After every row comes one of two labels: whether the row has a hidden trait. Each part has its own trait and labels.
[-11  10   6  15  -1  -9  -1   1   2 -15  13 -18  -6  -7  -1 -12  -3  17
  -5  -4  -6  -6   5  12  -5   2 -16  -1   4 -12 -12   2 -10   7   2   7
 -13 -14  -5 -11  -8  -6   5 -17  10   1  -1   0  13 -11   0  27   0  15
   5  -5 -22   0 -10   8 -10 -13   1 -20   4   4  -1  15   0  37  -7 -24
   2  -1   5 -22   0  -5  -5  12  -3   5   4   2  -1  -3  -8] : Pp
[  8  20 -16   3  21  -3   5   0  -9  37 -26  13  14  -7 -15   5  -1  30
 -29  -4   5   6 -30   8   1 -14  29 -10  14 -16 -20 -28  -5 -15  -6  11
  20  23  22   4 -25 -14   8 -16  12  -9   2   1 -14  -4   5  -7  12 -33
  39  -4 -28 -13 -16  -1  -2  11 -40  18 -12   2  15 -35   5 -15  -3  25
  -7   7  15  20  -8  16   3  -5  -8   1   2  20   5 -10   4] : Dc
[ 11   0   0  -1   8  -1  -7  -4  -1  11   7 -23  -7   3  10  -5  -7 -21
   1  -4   3 -27 -12  -6  -3   0  17  17  -6   1  -4  14 -13 -12   2  -6
 -13  -7   4 -11   7  12  -2  15 -14   0   2   5 -11   9  -6  -1   7  15
  -9  12  13 -21  12  -8  -1 -21   5  14   2  -7 -11  28   0  -7   5 -18
  -3   9 -11  12   1 -24  11   3   5  -1  -7  -6   4   7   1] : Pp
[  0  24   1  -8   5  20   2  -2  -6  -6 -10 -28  -4  37  11  -2   5 -12
  -4   9  12 -32 -14  -6   0  -2  22  25   2  26  24  33  -9  20   6 -11
  25   3  -1 -16  -3   2 -26  -4   7   5  -9 -27  13  -8 -11 -32   1  10
  -6   5   7  29   1  -9  27   6  -5  12  33 -12   9  21   0 -30  14  13
  10  -7 -14  37  17 -12   6 -14  -8   3  -2  -5  -3  39  -3] : Pp
[ 13   7 -12   5  22  -8  -4   8 -10  61  -7  22   7  -9 -12  12  -3  20
 -14 -20   3 -34 -35  12   2 -20  30  -3  22   0 -23 -30  -3   6  -5   8
   1  19  19  13 -39 -20  14   6  -1  -3  15  10 -16  10   1   5   6 -13
  11   7  -8 -31 -16  -2  -6  -8  -4  16 -11  11   6 -10  11 -31  -1  11
 -18  14  29  24 -14   4   2 -11   4   1  -7  18   1 -25  -2] : Dc
[  6  -2   4  13  10   8 -10   2  -1 -10  34 -11 -24   6  10  -2 -12  -7
   5  -3  24 -37 -15   7 -13  -1  21   2   4   5   7  19 -12  -5   2  -9
 -10 -10  -1  -9 -25 -11   5  -2  12   4  -5  -3  14   9  -7   8  -1  17
  -3   9  16 -23  47  17  -8 -24  17  -1   8  -4 -15  39   2  44   0  -4
   1  11 -20  -3  17  -8  -5  15   0   4  -9 -22   4  13  -6] : Pp
[ -7 -12   6  17  -4  -7  -4  -5   8 -24  28  -4 -10 -12   1 -11  -8   3
   4   1  -1  20  10  10  -8   6 -22 -10   1 -18  -4  13  -9  -5   0   2
 -29 -14  -6  -6  -2  -3  13 -13  12  -3  -7  10  13  -1   1  30  -1  13
  10  -5 -15   9  19  15 -20 -13   8 -22  -4   3 -12  10  -1  40  -7 -12
   9   3  -9 -41   4   5  -4  20  -3   3   4 -11   1  -1  -4] : Pp
[  7 -14  -2   3   5 -11  -9  10  -2  27   8  34   1 -14  -9  16  -4  -4
   5 -28  -1 -41  -7  11  10 -10   9  -7   5  19 -10 -37   8  26  -5   0
 -21  -2   6  23 -11 -13  11  33 -16   3  17  18 -13  11   0   5   3  -6
  -6   9  22 -41  -4   1  -8 -17  21   4  -8  12  -9 -13   4 -21  -2 -17
 -19  13  33  10 -15  -1  -2 -18  17  -2  -9  -1  -4 -29  -3] : Dc
[-11  18   2   3 -10  -6   2  -2   0  -5  -4 -19   6  -6  -1  -8   4  21
  -5   7 -10  12   7   0   0   4 -10  -9   1 -16 -14 -10 -11 -17   2   7
  17 -20  -4 -16   6   8  -1 -12   7  -7  -4   1   1 -10   6  10  -1   9
   1  -6 -20  42 -27   1   0   5  -2 -10  -1   1   6   0   1  13  -4 -19
   7 -10   5 -15  -5  -7  -7   6  -6   0   6   9  -2  -2   2] : Pp
[ 10  16   1   9  16  14  -9   1  -4  -3  28 -26 -20  18   8  -6  -9  -9
  -2  -4  32 -44 -24   5 -14  -6  30  18   6  13   4  30 -17   0   2  -8
  -4  -9   4 -18 -21 -13  -5  -1   7   7  -5 -11  12   7 -12  -4   2  16
  -5  11  22 -24  44   9  -2 -21   5   6  16  -8 -13  41   2  27   4   1
   3  15 -20  14  20 -13   2   9  -2   4  -7 -16   4  22  -9] : Pp
[  3  33  -3   1  11  15  -2   0 -10  -8   3 -32  -9  32  10  -6   5  -3
  -7   3  26 -44 -20   0 -10  -6  24  31  12   8  20  33  -9  24   4  -7
  16   2   0 -19  -7 -15 -23  -7  12   6  -3 -31  13  -7 -12 -15  -3  20
  -3   7  10  15  10   4  10   1  -3   9  30 -11  -1  34   2 -16  11   8
   4  -4 -13  37  16 -12   4   0  -9   8  -3  -5   2  28  -7] : Pp
[ -7  17  -1   0  -3  -4  -1  -3  -3  -4  -5 -15   6   0   2  -5   3   0
  -6   6  -9  19  -2 -10   4  -1   7   0   0 -12 -15  -2 -12 -13   2   5
  22 -19  -7 -19   5   9  -9  -4   5  -7  -3  -3 -12  -5   6   4   1  14
   7  -1 -19  38 -30  -3   0   6  -1   9   2  -2   7   4   2 -10  -1 -16
   3  -8   4  -3  -2 -12  -2   3  -5  -1   4  11  -1  -4   4] : Pp
[  4  24   0   3  11  16  -6   1  -7  -9  11 -19 -18  25   7  -1   0  -4
  -1   5  32 -46 -22   2 -10  -7  26  17  14  10  17  23  -7   0   3 -10
   5  -5   2 -16 -18 -17 -12  -1  18   5  -6 -19  15   4  -8  -8  -4  12
  -3   6  14   7  27   1   6 -19   4  12  24  -5  -9  33   2  15   6  13
   2   3 -10  21  17 -13  -5   6  -7   6  -3 -16   0  22  -7] : Pp
[ -8  31  -2 -14  -1  16   7  -2  -7 -14 -15 -34   4  39  10  -7  19  -4
  -9  10   3 -25  -3 -14  -1   2   7  29   5  19  22  32  -5  30   8  -4
  20   3  -3 -21  10   4 -33  -8   2   6 -10 -31  12 -13  -9 -24  -3  15
 -16   1  -1  43 -20 -19  35  11 -11   0  32  -9  13  19   0 -33  13  -1
   9 -12  -9  32  10 -11   7 -14 -10   6   5   9  -3  38  -3] : Pp
[  4  17   1  -2   0   2  -4  -3  -6   4  -2 -14   0  -2   6  -3   1 -15
  -7   1   0 -16 -11 -10   3  -5  18   9  -1  -9  -6   2 -12 -20   2  -2
  18 -20  -3 -22   2  13  -4  11   0  -7   2   0  -9   5   2  -3   2  13
   6   5 -12  28 -11  -5  -1   1   0  10   8  -2  -1   8   1 -20   3 -13
   2  -1   3  15  -3 -16   1  -2  -3  -3  -2  -4   0   4   5] : Pp
[-11   0   5  14  -5  -5   1   0   5  -4  14  -8  -4  -9   0  -6  -3  14
  -1   5  -8   3   6   3  -2   3 -18 -10  -1  -7  -8  -1 -11 -10   2   6
  -3 -22  -8 -11  -5   6  11 -13   7  -4  -5  13  15  -9   4  16   0   8
   9  -6 -19  18 -13   3  -3  -1   9 -15  -3   3   2   7  -1  32  -7 -18
   4  -4  -4 -21  -1  -5  -8   3  -2  -2   3  -1  -1  -1  -1] : Pp
[  8  -7  -7   4  12  -9  -8  11 -10  41  -1  28   1 -19  -9  15  -1  14
  -4 -22   5 -20 -17  12   8 -15  25  -8  17   8 -17 -43   4  12  -7   3
  -9   6  11  19 -21 -17  15  20 -10  -3  19  13 -13  11   2   4   2 -11
   1   7  14 -32 -14   4  -6  -7   3  14  -6  13  -5 -13   9 -22  -3   4
 -20   9  37  17 -16   1  -2 -12  12   0  -6  11  -2 -35  -2] : Dc
[ -4   6   6  16   5   0  -3   5   2  -6   9  -5 -12   2   1  -4 -13  16
  -2   0   3 -25 -10  11  -6   0   1  -8   1   8  -5   6 -11   7   1   0
 -18 -15   0  -2 -20  -8   8 -10   7   3  -3   5  14  -9  -1  13   1   5
   5   0  -9 -11  16  10  -1 -14  13 -16   1  -1  -5  22   3  32  -5  -8
  -1  11  -6 -12   8   3  -8   7   0   2  -6 -10  -2   5  -5] : Pp
[  3   6   4  -4   2   2  -6  -3  -2  16   6   0   0   2   6   2  -3 -18
   1   3   2 -18 -12 -11   3  -4  19   5  -6 -11  -4   1 -13 -26   1  -7
  25 -15  -3  -9   5  13  -5  15   2  -6   3   4 -10   9   3  -1   2   3
  -1   7  10  16  -8  -5   4   1   6  18   4  -6  -6   7   1 -45   4 -10
  -1   1  -4  15  -1 -16   1   0  -2  -6  -4  -8   1   4   7] : Pp
[-12 -26   9  -9 -18   1  11   6  11 -12 -11  29  17  -1  -5   8   9  -6
  15   4 -21  28  46  -2  14  14 -27 -18 -17  34   9 -14  32  30   0  -2
 -18  12  -6  31  21   8  -9  12 -31   6  10   4   3  -7   1  -8 -12 -19
 -22  -6  24  -6  -6  -2  11  13  15 -13  -8   5  11 -26  -6 -14  -2   4
  -5  -8  -4 -12  -4  13  -5 -21  11  -4   2  -2  -6  -3   1] : Dc
[ -5  15   1   3  -2  -2   1  -3  -1   4  -3 -17   5   3   3  -6  -1   3
  -4   6  41   1  -5  -4  -1   2 -22   0  -5 -11 -12  10 -16 -18   2   6
  14 -17  -6 -17   6  15   0  -6   1  -5  -6   7  -4  -9   5   6   5  11
   4  -3 -23  29 -26  -8  -1   1   1  -3  -1  -4   7  19   0  -8  -2 -15
   3  -2   1  -1   0 -11   1   0  -3  -4   3   6   1  -1   5] : Pp
[ -8 -22   2  -1 -11 -12  -3  11   5  -5   0  21   4 -16  -5   5   6 -13
  22 -12 -10  -7  30   6  11   3 -28 -16   1  22   0 -30  24  35  -2  -2
 -26  -1  -3  25   7 -12   0  25 -26   7  21   8  -9  10   0  12  -6  -5
 -19   5  26 -23  -8   1  -2  -7  24 -15 -10  15  -7 -12   0 -10  -4 -23
 -15   0  19 -15 -12   6  -4 -17  19   0  -5   5  -9 -22  -6] : Dc
[-11  29   2 -13 -11   1  14  -1   1  -3 -14 -29  22  29   9 -11  18 -11
  -5   8 -17  -7  22 -13   4  15 -24  22 -14  31  11  18  -1  41   9   2
   3 -10  -8 -12  49  12 -27  -4 -21   9  -4 -18   8 -16  -6 -12  -2  16
 -35   0   6  43 -35 -38  25   1  -4 -18  17 -11  13  27  -4 -35   7 -30
   7  -8 -12   9  -1  -9  10 -21  -3   3   3  14  -6  12  -2] : Pp
[ -3 -15   4   0  -7 -11   2   8   9   6   1  19  15  -6   1  -2   1 -14
  15 -10 -20  -5  31   5   6   9 -30   1 -13  34   5  -8  23  38   0   4
 -40   7  -2  24  19  18   1  19 -41  12  12  16  -8   1  -7   4  -1  -1
 -30   5  23 -48  -5 -10   0 -14  13 -21 -10   4  -2  -6  -4 -12   1 -23
  -9   4   5 -15 -10  10   7 -23  16  -2  -2   7  -5  -1  -6] : Dc
[  3 -10   6  18   4   0 -11   1   6 -12  37 -12 -23   1   6  -5 -12  -6
   4  -2  12 -16  -5  10 -15  -1  11   7   0   0   1  22 -10  -6  -1  -7
 -23 -16  -1  -4 -14 -11  10  -3  10   4  -5   4  14   6  -6  15   0  19
   3   6  11 -26  37  24 -10 -21  16 -12   3  -1 -15  37   0  51  -2  -9
   3  10 -15 -20  14  -4  -4  14  -1   4  -5 -18   3   8  -8] : Pp
[  8   4  -8  -3  12   4  12  -4  -5  20 -28  16  17  21 -17   7  -4  31
 -22   6  -5  51 -27   7   5  -7  22 -18   2 -15  -6 -22   1 -28  -7   9
  31  24  14  12 -18  -4   9 -18  14  -9  -8   4 -19 -12   8 -15   9 -43
  43  -9 -29  -3  -6  -1   3  13 -58  26 -21  -2  19 -45   1  -8  -5  40
   0   1   5   7  -4  16   3   6  -9  -4   5  11  10  -6  13] : Dc
[  5   0   3  -4  -5   3  -8  -3  -1  -5   6  -1  -6  -2   5   3   1 -19
   3   5   4  -8  -6 -10   4  -5  16   2  -3  -5   0  -1  -3 -19   0 -10
  22 -21  -5 -11   6  12  -3  20   3  -6   7   1  -8  12   4  -2  -2   3
  -3   6   6  21   7  -1   3   0   8  19   5  -3  -7   4   0 -20   3 -11
   0  -2   0  13   0 -16  -1   2   1  -6  -4  -9  -1   2   8] : Pp
[-15  20   2 -24 -13  12  11  -3  -2 -16 -18 -25  16  28   7   0  20  -7
  -1  17   5  -6  18 -17   5   9 -18  19  -3  24  20  25   4  20   9  -4
  28  -6  -9  -8  27  10 -32   0   2   0  -5 -27  11 -16  -3 -24  -9   9
 -20  -5   7  63 -28 -21  37  18  -7  -8  19  -8  14   3  -2 -40   8  -9
  12 -16  -5  19   6 -10   1 -16  -7   3   6  11  -6  22   1] : Pp
[  0  14   1  -1  -3   6  -2  -3  -5   6  -4 -11   1   3   3  -2   2 -10
 -10   5  -5  -4  -7  -8   2  -2  12   5  -2  -9 -10  -4 -11 -23   0   4
  23 -18  -5 -16   4  11  -6   1  -1  -6  -1  -1  -8   3   4   3   2   9
   0   1 -14  37 -17  -6   3   5  -1   7  10  -4   1   6   3 -21   0 -13
   3  -4  -1  13  -6 -15  -2  -2  -3  -3   0   7   0  -5   8] : Pp
[-11   2  -2  -7  -7  -8  22   5   6 -10 -14  -9  24   5   1 -10  16   9
   0  -2 -19  13  35   5   0  15 -30   9  -6  20   9   7  15  57   2   9
 -30  20  -2  23  26  -6 -21 -10 -19  10   3 -24   9 -14  -7   3  -5   7
 -25  -4  14 -10 -31 -13   4   4  -7 -21   0   2   9  -7  -6 -15   0 -11
  -1 -11   9 -19  -8  10   7 -13  -1   8   8  23  -5   8 -10] : Dc
[  5  11 -16  -1  16  -1   2   6 -11  37 -19  20   8 -11 -20  16   1  30
 -18  -2   5 -11 -26   7   6 -19  30 -17  22 -15 -20 -49   0 -14  -6   8
  27  20  17  12 -31 -20  12  -6  16  -9  16  -2 -13   4   7   1   4 -28
  27  -7 -20   2 -21   7  -1  17 -14  21  -8   9  13 -33   9 -27  -6  27
 -13   1  26  23 -12  11  -7 -12  -4   0  -2  14  -1 -28   4] : Dc
[  0  -8  -4   6  -1 -18  -5  10  -1   9   9  22   0 -17  -5   2   5  -7
   9 -30  -5 -33  11  12   9  -5 -15   0  12  13 -11 -32  15  55  -4   3
 -40   4   2  21   0 -24  12  27 -17   8  20   7 -12  11  -4  20  -1   7
 -14   8  27 -39 -16   0 -15 -19  17 -17  -6  18 -11   9   1  -9  -1 -33
 -18   6  28 -16 -16   2   1 -14  18   5  -4  13  -7 -35  -9] : Dc
[-11   2   6  13  -1  -1  -2   5   4  -9  21  -5 -12  -1  -2  -2  -4  17
  -3   2  -4  -8   2  10  -3   1 -10 -11   0   0  -5  -6 -10  -2   1   1
  -6 -19  -6  -2 -16  -7  10  -3   8   1  -2   8  13  -8   2  18  -2   6
   8  -4 -12  -1   9   9   1  -9  13 -12  -1   2  -5  16   0  35  -6  -8
   2   4  -3 -22   2   3 -10   9  -1   2  -2 -13   0  -1  -6] : Pp
[ -5 -12   9  11  -6  -3   0  -6  10  -8  19  -4  -8 -12   3 -10 -11   7
  -1   8 -10  38  11   5  -3   8 -24  -9 -12 -26  -6  16 -10 -26   2   4
 -19 -13  -7  -5  -1  13  14 -14   0  -3 -11  24   8  -8   5  22   4   9
   7  -3 -20  -7   9   4 -14 -11   2 -13  -9  -2  -5   2  -5  42  -7  -4
  10   4 -12 -27   5  10  -3  13  -1  -4   2 -11   4   6   2] : Pp
[-10   5   5   7  -8  -2   0  -2   3  -3   7  -8   1  -6   1  -4  -5  12
  -2   8 -14  12   7  -2   1   4 -15  -9  -7  -6 -10  -3 -12 -23   2   4
  12 -22  -6 -10   5  13   6  -7   2  -5  -4  11   4  -7   8  16   1   3
   7  -7 -21  20  -6  -3   2   1   8 -10  -3  -2   7   9   0  17  -6  -9
   4  -2  -3 -16  -2  -3  -8   3  -5  -5   1   0   0  -1   4] : Pp
[ -8   4   4  13   3   0  -1   7   1 -11  16  -7 -11   6  -1   2  -5  18
   1   2   4 -30  -8  13  -7  -3   4  -9   7   8   0   2  -7   4   1  -4
  -5 -12  -4  -4 -25 -14   4  -9  17   2  -2  -2  16  -8  -2  11  -3   4
   6  -1  -3  -5  20  14   3  -8   8  -9   4   3  -5  20   2  30  -1   2
   0   5   4 -10  10   4 -12   8  -3   4  -3 -17   0   5  -6] : Pp
[ -7 -21   8  16  -6   2  -6  -1   8 -25  36   7 -22  -6  -1   0 -12  -2
  12   6   5   5   9   7  -7   4 -15 -17  -4  -9   1   1  -1 -22   0  -8
 -11 -16  -8   7 -11  -3  15  -4  15   1  -6   9  21   6   2  19  -5  -2
  10  -2   1  -7  41  24  -5  -5  24 -14  -5   3 -14  13   0  46  -5  -1
   5   5 -12 -23  10   5 -12  14   1  -1  -2 -32   2   2  -2] : Pp
